Here is a tiny trained network, its code and every weight. The questions are about switching its units off for an input and a class, where a switched-off unit gives its printed mean instead of its output.

import numpy as np


def w(rows, s, z=0):
    codes = np.array(rows[::2]) - 128.0
    scale = np.full(codes.shape[1], s)
    scale[-1] = z or s
    return codes * scale


def f(y):
    return y / 2 * (1 + np.tanh(0.7978845608 * (y + 0.044715 * y**3)))


def log_softmax(a):
    a = a - a.max(-1, keepdims=True)
    return a - np.log(np.exp(a).sum(-1, keepdims=True))


def net(x, mask):
    res = np.array(x, float).reshape(1, 5) / 4 @ E
    y = f(res @ A[0][:, :-1].T + A[0][:, -1])
    res = res + np.where(mask, y, B[0][:, -1]) @ B[0][:, :-1]
    return log_softmax(res[-1] @ U[:, :-1].T + U[:, -1])


A, B = {}, {}
E = w([
[109,158,217,175,196],'x0',
[127,129,129,127,129],'x1',
[193,36,123,180,145],'x2',
[66,61,142,86,147],'x3',
[168,141,131,2,178],'x4',
],0.0093)
A[0] = w([
[166,117,76,78,79,140],'neuron 1',
[92,123,194,123,162,197],'neuron 2',
[148,99,56,103,119,66],'neuron 3',
[117,97,101,62,94,170],'neuron 4',
[88,125,126,177,98,68],'neuron 5',
[87,187,128,110,135,12],'neuron 6',
[123,98,77,131,66,111],'neuron 7',
[185,96,114,150,161,5],'neuron 8',
[130,111,68,119,82,195],'neuron 9',
[140,135,208,132,147,147],'neuron 10',
[93,189,122,114,134,94],'neuron 11',
[79,200,108,102,119,48],'neuron 12',
[156,59,113,157,158,7],'neuron 13',
[183,127,127,74,166,69],'neuron 14',
[92,207,119,133,117,155],'neuron 15',
[145,127,167,144,161,137],'neuron 16',
[244,209,144,148,86,76],'neuron 17',
[94,115,142,170,86,53],'neuron 18',
[171,94,113,105,190,12],'neuron 19',
[159,134,127,90,169,50],'neuron 20',
[155,127,184,155,176,115],'neuron 21',
[158,142,118,88,173,41],'neuron 22',
[141,162,118,181,99,50],'neuron 23',
[97,118,107,185,65,158],'neuron 24',
[189,85,165,148,119,14],'neuron 25',
[207,173,135,87,147,69],'neuron 26',
[122,113,137,96,146,80],'neuron 27',
[32,168,105,107,123,74],'neuron 28',
[128,122,52,111,94,189],'neuron 29',
[114,94,125,94,84,187],'neuron 30',
[102,122,114,177,106,205],'neuron 31',
],0.011,0.0025)
B[0] = w([
[133,163,155,160,136,254],'neuron 1',
[140,139,162,108,111,206],'neuron 2',
[125,141,148,152,98,208],'neuron 3',
[110,136,154,118,143,228],'neuron 4',
[91,160,91,74,186,176],'neuron 5',
[112,122,108,162,112,171],'neuron 6',
[130,175,153,134,117,222],'neuron 7',
[101,93,62,205,59,170],'neuron 8',
[111,157,189,133,100,238],'neuron 9',
[112,163,171,157,123,185],'neuron 10',
[145,113,112,215,98,183],'neuron 11',
[134,75,95,196,81,203],'neuron 12',
[100,107,92,202,104,184],'neuron 13',
[72,188,107,157,130,206],'neuron 14',
[149,84,120,157,97,214],'neuron 15',
[170,156,152,173,84,161],'neuron 16',
[68,2,197,33,154,253],'neuron 17',
[60,166,88,101,204,168],'neuron 18',
[75,129,93,167,124,176],'neuron 19',
[79,162,100,159,147,168],'neuron 20',
[133,154,152,167,101,185],'neuron 21',
[64,186,61,106,158,172],'neuron 22',
[58,118,86,103,160,180],'neuron 23',
[104,170,121,88,168,233],'neuron 24',
[109,128,95,162,89,169],'neuron 25',
[60,135,91,119,170,209],'neuron 26',
[113,126,109,96,161,145],'neuron 27',
[136,60,91,182,73,207],'neuron 28',
[133,161,193,147,98,242],'neuron 29',
[117,129,167,103,124,186],'neuron 30',
[96,167,131,80,176,199],'neuron 31',
],0.0082,0.0056)
U = w([
[77,217,39,118,201,38],'0',
[139,109,37,202,81,92],'1',
[141,163,140,131,144,254],'2',
[153,224,214,147,117,63],'3',
[97,68,155,86,161,188],'4',
[245,148,117,81,164,104],'5',
],0.011,0.0076)

Each question gives the input, the list of numbers given to net, and the class t.
The units are the neurons (one row each of A and B). Each row of codes is followed by its name. A weight is (code - 128) times the scale printed after its matrix; where a second scale follows, it is the last column's (A, B and U).
mask holds one flag per neuron, in row order. A switched-off neuron (its flag False) gives its mean, the last column of its row in B, instead of its output. The means were averaged over made-up inputs and are rounded, as every weight is.
A unit's drop is (log p(t) with every unit on - log p(t) with that unit switched off) / (log p(t) with every unit on - log p(t) with every unit switched off).
The circuit of an input: a set's keep is (log p(t) with only the set's units on - log p(t) with every unit switched off) / (log p(t) with every unit on - log p(t) with every unit switched off). Starting from the 12 units with the biggest drops (on a tie, the unit counted first), units are removed one at a time, each time the one whose removal leaves the highest keep (on an exact tie, the one counted first), for as long as the keep stays at least 0.8.
circuit, biggest first: the units of the circuit, biggest drop first
unit that matters most: the unit with the biggest drop
top k neurons: the k neurons with the biggest drops, biggest first
drop when u is switched off: that unit's drop, to one decimal
input [0,3,-6,1,-4], class 1: circuit, biggest first	neuron 28; neuron 12
input [0,1,6,-6,4], class 1: unit that matters most	neuron 8
input [-5,2,7,5,2], class 1: top 3 neurons	neuron 13; neuron 17; neuron 8
input [7,-6,8,-6,5], class 1: circuit, biggest first	neuron 8; neuron 25
input [0,-2,6,-5,6], class 0: circuit, biggest first	neuron 26; neuron 14
input [6,-3,-1,0,6], class 0: circuit, biggest first	neuron 22; neuron 26
input [-8,-4,-2,-7,3], class 3: top 2 neurons	neuron 29; neuron 1
input [6,5,8,-1,-4], class 1: top 3 neurons	neuron 8; neuron 13; neuron 25
input [7,1,7,-4,-7], class 0: circuit, biggest first	neuron 18; neuron 5; neuron 23
input [-8,1,5,-8,5], class 3: circuit, biggest first	neuron 1; neuron 29
input [-7,-7,7,0,6], class 1: top 3 neurons	neuron 8; neuron 13; neuron 19
input [-6,7,-7,1,0], class 1: top 2 neurons	neuron 28; neuron 12
input [2,-4,-1,-5,8], class 0: drop when neuron 14 is switched off	0.1
input [8,5,-2,8,3], class 3: drop when neuron 16 is switched off	0.1
input [4,3,6,-7,-4], class 4: drop when neuron 21 is switched off	-0.1
input [6,2,1,4,8], class 0: top neuron	neuron 22
